Here is a tiny trained network, its code and every weight. The questions are about switching its units off for an input and a class, where a switched-off unit gives its printed mean instead of its output.

import numpy as np


def w(rows, s, z=0):
    codes = np.array(rows[::2]) - 128.0
    scale = np.full(codes.shape[1], s)
    scale[-1] = z or s
    return codes * scale


def norm(h):
    return h / np.sqrt((h * h).mean(-1, keepdims=True) + 1e-5)


def f(y):
    return y / 2 * (1 + np.tanh(0.7978845608 * (y + 0.044715 * y**3)))


def log_softmax(a):
    a = a - a.max(-1, keepdims=True)
    return a - np.log(np.exp(a).sum(-1, keepdims=True))


def net(x, mask):
    res = np.array(x, float).reshape(1, 8) / 4 @ E
    u = 0
    for l in range(4):
        y = f(norm(res) @ A[l][:, :-1].T + A[l][:, -1])
        res = res + np.where(mask[u : u + 6], y, B[l][:, -1]) @ B[l][:, :-1]
        u += 6
    return log_softmax(norm(res)[-1] @ U[:, :-1].T + U[:, -1])


A, B = {}, {}
E = w([
[43,95,182,197,102,105,158,133,166,94,158,138],'x0',
[132,121,136,128,124,135,121,131,123,133,141,138],'x1',
[132,128,139,122,126,131,128,127,124,127,142,126],'x2',
[123,118,112,139,137,131,135,130,126,136,117,143],'x3',
[196,141,170,199,82,127,152,140,114,138,99,134],'x4',
[105,122,156,119,120,178,79,55,99,22,61,195],'x5',
[160,67,134,99,89,138,121,73,254,143,80,115],'x6',
[182,112,102,194,155,85,76,33,95,116,188,96],'x7',
],0.0075)
A[0] = w([
[216,109,69,64,142,196,171,116,122,132,109,112,131],'0.n0',
[101,129,112,128,85,188,94,70,131,88,60,165,53],'0.n1',
[233,189,84,69,165,142,90,128,129,151,87,174,86],'0.n2',
[66,89,97,46,187,136,71,112,172,143,188,145,12],'0.n3',
[195,62,129,96,134,169,105,88,254,139,97,165,2],'0.n4',
[214,171,231,214,108,65,114,122,130,183,26,169,28],'0.n5',
],0.0053,0.0039)
B[0] = w([
[95,95,155,179,97,105,34,155,118,197,92,154,216],'0.n0',
[194,52,185,121,183,171,96,170,152,89,151,88,231],'0.n1',
[75,101,254,145,118,89,76,76,67,168,61,111,224],'0.n2',
[158,118,135,82,174,50,194,47,168,151,77,164,175],'0.n3',
[60,247,74,118,117,219,205,98,82,157,213,113,251],'0.n4',
[200,150,156,102,184,66,224,104,158,126,130,214,191],'0.n5',
],0.0084,0.0027)
A[1] = w([
[125,77,68,145,159,54,151,178,185,221,135,69,72],'1.n0',
[3,27,201,215,84,80,223,100,179,81,163,132,78],'1.n1',
[65,67,72,38,191,72,93,86,151,127,130,129,71],'1.n2',
[182,55,66,149,127,107,103,2,130,96,185,79,3],'1.n3',
[77,99,163,55,109,180,170,212,161,137,86,135,56],'1.n4',
[164,125,97,221,149,98,101,48,85,143,147,76,99],'1.n5',
],0.0057,0.0028)
B[1] = w([
[143,2,188,147,161,140,155,116,134,87,171,70,196],'1.n0',
[140,151,158,92,123,117,39,31,42,227,26,113,253],'1.n1',
[235,212,183,117,164,66,196,38,135,71,105,178,186],'1.n2',
[75,64,53,91,23,67,144,180,190,110,121,176,188],'1.n3',
[153,107,53,118,53,32,56,188,182,82,168,190,215],'1.n4',
[60,134,83,111,57,155,75,208,192,114,99,224,199],'1.n5',
],0.0078,0.0048)
A[2] = w([
[134,122,87,61,109,153,145,209,117,133,62,145,73],'2.n0',
[92,164,93,139,129,147,112,134,48,11,81,144,137],'2.n1',
[123,99,157,120,49,145,128,58,255,126,92,90,4],'2.n2',
[130,65,130,85,113,194,133,76,134,39,74,148,89],'2.n3',
[203,163,177,183,87,109,158,164,152,134,96,157,76],'2.n4',
[40,184,109,100,204,78,142,118,130,105,130,121,66],'2.n5',
],0.0065,0.002)
B[2] = w([
[77,148,63,247,7,77,68,66,158,75,135,117,167],'2.n0',
[187,59,104,191,59,197,191,146,181,189,146,79,220],'2.n1',
[108,239,63,161,164,185,110,215,33,137,159,120,254],'2.n2',
[141,47,185,175,203,94,205,209,138,127,178,18,238],'2.n3',
[174,90,68,118,141,69,206,1,207,142,147,233,179],'2.n4',
[207,208,113,108,254,184,152,62,137,143,155,178,151],'2.n5',
],0.0062,0.0045)
A[3] = w([
[135,119,137,157,162,66,135,169,148,255,141,118,113],'3.n0',
[139,47,180,149,127,136,142,122,125,75,140,57,28],'3.n1',
[115,159,93,129,91,240,147,70,203,172,140,70,153],'3.n2',
[153,182,128,212,101,207,195,164,77,170,151,208,191],'3.n3',
[46,147,198,146,114,66,107,103,145,134,92,56,2],'3.n4',
[147,70,128,135,162,105,148,191,170,166,166,58,26],'3.n5',
],0.0068,0.0035)
B[3] = w([
[142,105,152,111,146,168,102,122,126,87,81,120,212],'3.n0',
[184,110,168,133,152,153,132,245,160,115,121,118,157],'3.n1',
[88,168,89,136,189,144,141,163,73,140,155,100,180],'3.n2',
[93,167,109,78,180,125,138,120,137,113,160,83,255],'3.n3',
[140,166,129,131,118,135,75,119,63,137,112,142,147],'3.n4',
[134,102,185,174,138,162,155,140,124,67,144,116,165],'3.n5',
],0.012,0.0052)
U = w([
[188,27,203,173,181,240,160,195,130,41,163,43,210],'0',
[29,255,30,94,188,232,177,137,47,158,221,46,251],'1',
[100,130,212,112,116,116,2,46,34,232,27,124,30],'2',
[221,162,146,67,216,40,245,23,211,108,135,211,87],'3',
[64,88,21,143,24,69,70,179,220,65,159,213,16],'4',
],0.0092,0.0026)

Each question gives the input, the list of numbers given to net, and the class t.
The units are the neurons (one row each of A and B). Each row of codes is followed by its name. A weight is (code - 128) times the scale printed after its matrix; where a second scale follows, it is the last column's (A, B and U).
mask holds one flag per neuron, layer by layer. A switched-off neuron (its flag False) gives its mean, the last column of its row in B, instead of its output. The means were averaged over made-up inputs and are rounded, as every weight is.
A unit's drop is (log p(t) with every unit on - log p(t) with that unit switched off) / (log p(t) with every unit on - log p(t) with every unit switched off).
The circuit of an input: a set's keep is (log p(t) with only the set's units on - log p(t) with every unit switched off) / (log p(t) with every unit on - log p(t) with every unit switched off). Starting from the 12 units with the biggest drops (on a tie, the unit counted first), units are removed one at a time, each time the one whose removal leaves the highest keep (on an exact tie, the one counted first), for as long as the keep stays at least 0.8.
circuit, biggest first: the units of the circuit, biggest drop first
top k neurons: the k neurons with the biggest drops, biggest first
k most important neurons of layer l: the k neurons of layer l with the biggest drops, biggest first
input [-6,1,-8,0,8,2,-7,-8], class 3: circuit, biggest first -> 2.n4; 0.n5
input [0,2,-7,1,-7,6,4,8], class 4: most important neuron of layer 1 -> 1.n3
input [6,7,5,4,6,-4,4,7], class 4: top 2 neurons -> 1.n3; 1.n5
input [-8,0,-8,2,-1,4,8,-8], class 1: top 2 neurons -> 0.n4; 3.n2
input [-7,-8,6,8,-2,-2,-5,-6], class 2: circuit, biggest first -> 0.n2; 0.n0
input [-3,6,3,-7,-1,4,-3,4], class 0: top 3 neurons -> 1.n4; 0.n4; 1.n1
input [-6,3,6,2,-1,8,8,0], class 0: top 2 neurons -> 0.n1; 2.n3
input [6,-5,-2,4,8,5,-1,-5], class 3: top 3 neurons -> 0.n5; 2.n4; 0.n2
input [-2,0,0,-4,5,-2,-1,-5], class 3: top 2 neurons -> 0.n5; 2.n4
input [5,-1,-5,-6,-6,6,2,5], class 0: 3 most important neurons of layer 0 -> 0.n1; 0.n5; 0.n2
input [8,-6,8,0,-4,6,-7,-2], class 2: top 4 neurons -> 1.n1; 0.n4; 2.n2; 1.n5
input [-8,6,6,7,0,8,-6,-8], class 0: 2 most important neurons of layer 2 -> 2.n1; 2.n3
input [-7,-8,5,-4,-4,7,-6,-7], class 0: 2 most important neurons of layer 0 -> 0.n4; 0.n2
input [-6,1,-2,8,0,-2,4,0], class 2: circuit, biggest first -> 0.n2
input [-7,4,-4,8,8,-8,-3,-7], class 0: 3 most important neurons of layer 1 -> 1.n0; 1.n2; 1.n1
input [-8,7,-4,4,-5,-8,-4,-8], class 0: 2 most important neurons of layer 3 -> 3.n5; 3.n0
input [8,-6,3,8,-7,-1,-5,6], class 2: top 2 neurons -> 1.n1; 0.n4
input [7,8,2,5,-4,-8,0,3], class 0: top 3 neurons -> 1.n0; 0.n2; 3.n1
input [-5,-3,-2,-1,6,-3,-3,-6], class 3: top 3 neurons -> 2.n4; 1.n1; 0.n5
input [7,-8,-3,1,-1,3,-3,-8], class 4: 2 most important neurons of layer 1 -> 1.n4; 1.n0
